(213): [17 8 -10 14 12 20 -3 5 -25 6 6 -26 25 -30 18 -3 7 3 -4 -5 5 7 -5 4 -20]
(101): [-4 2 16 -15 -5 -29 -2 13 1 0 -15 8 -17 15 7 14 8 27 -13 -5 5 7 -4 4 21]
(83): [-4 2 16 -15 -5 -29 -2 13 1 0 -15 8 -17 15 7 14 -1 55 9 4 -24 -1 -1 9 -11]
rest: [-5 5 7 -4 4] : [21]
where: [12] : (213), 5

(65): [-18 6 -3 13 33 18 -11 -31 9 -26 -30 21 -13 34 -4 8 -20 -30 26 -16 -11 -2 -19 -13 16 -55 -34 36 -24 5 -13 -3 32 16 6 17 -15 27 15 4 -12 21 33 27 -22 -21 22 -17 22 -25 -44]
(69): [-37 -4 -3 17 15 30 -5 -26 1 -18 -17 11 20 19 8 5 -14 -19 47 -7 -12 3 11 -5 14 -44 -36 23 -22 26 -38 -7 45 17 -6 11 9 43 44 15 -17 9 17 50 -29 -29 25 -11 23 -36 -31]
(101): [-17 7 25 13 34 14 9 -33 2 -14 -24 10 -23 27 -9 17 -21 -27 4 -14 -13 16 -25 -28 23 -58 -46 13 -37 4 -20 -19 42 3 -10 19 2 19 22 -14 -14 11 34 38 -23 -33 25 3 20 -17 -26]
(161): [-31 0 14 16 22 24 -5 -26 0 -13 -17 8 3 20 1 12 -17 -21 26 -9 -13 12 -2 -17 19 -49 -43 13 -31 19 -35 -16 47 8 -12 14 12 33 40 0 -17 6 23 49 -27 -34 26 -1 21 -20 -39]
(82): [-24 -27 19 16 23 22 0 -27 -1 -12 -17 6 -1 19 -1 14 -17 -21 21 -9 -14 15 -5 -20 21 -51 -45 9 -34 17 -34 -19 48 6 -14 15 13 30 39 -4 -17 5 24 50 -27 -36 26 3 21 -25 -22]
(213): [-31 0 14 16 22 24 -5 -26 0 -13 -17 8 3 20 1 12 -17 -21 26 -9 -13 12 -2 -17 19 -49 -43 13 -31 19 -35 -16 47 8 -12 14 12 33 40 0 -17 6 23 49 -27 -34 26 -1 21 -28 -24]
(87): [-22 4 -9 14 29 21 -17 -30 9 -27 -16 21 -5 33 -1 5 -18 -29 34 -15 -10 -5 -13 -8 14 -53 -32 39 -21 9 -16 0 32 18 8 15 -15 32 18 10 -12 21 30 29 -23 -20 22 -20 23 -29 -45]
q: [-31 0 14 16 22 24 -5 -26 0 -13 -17 8 3 20 1 12 -17 -21 26 -9 -13 12 -2 -17 19 -49 -43 13 -31 19 -35 -16 47 8 -12 14 12 33 40 0 -17 6 23 49 -27 -34 26 -1 21 -28 -24] : (213)
rev: [-44 14] : (69)
q: [-21 -27] : (101)
q: [-31 0 14 16 22 24 -5 -26 0 -13 -17 8 3 20 1 12 -17 -21 26 -9 -13 12 -2 -17 19 -49 -43 13 -31 19 -35 -16 47 8 -12 14 12 33 40 0 -17 6 23 49 -27 -34 26 -1 21 -20 -39] : (161)

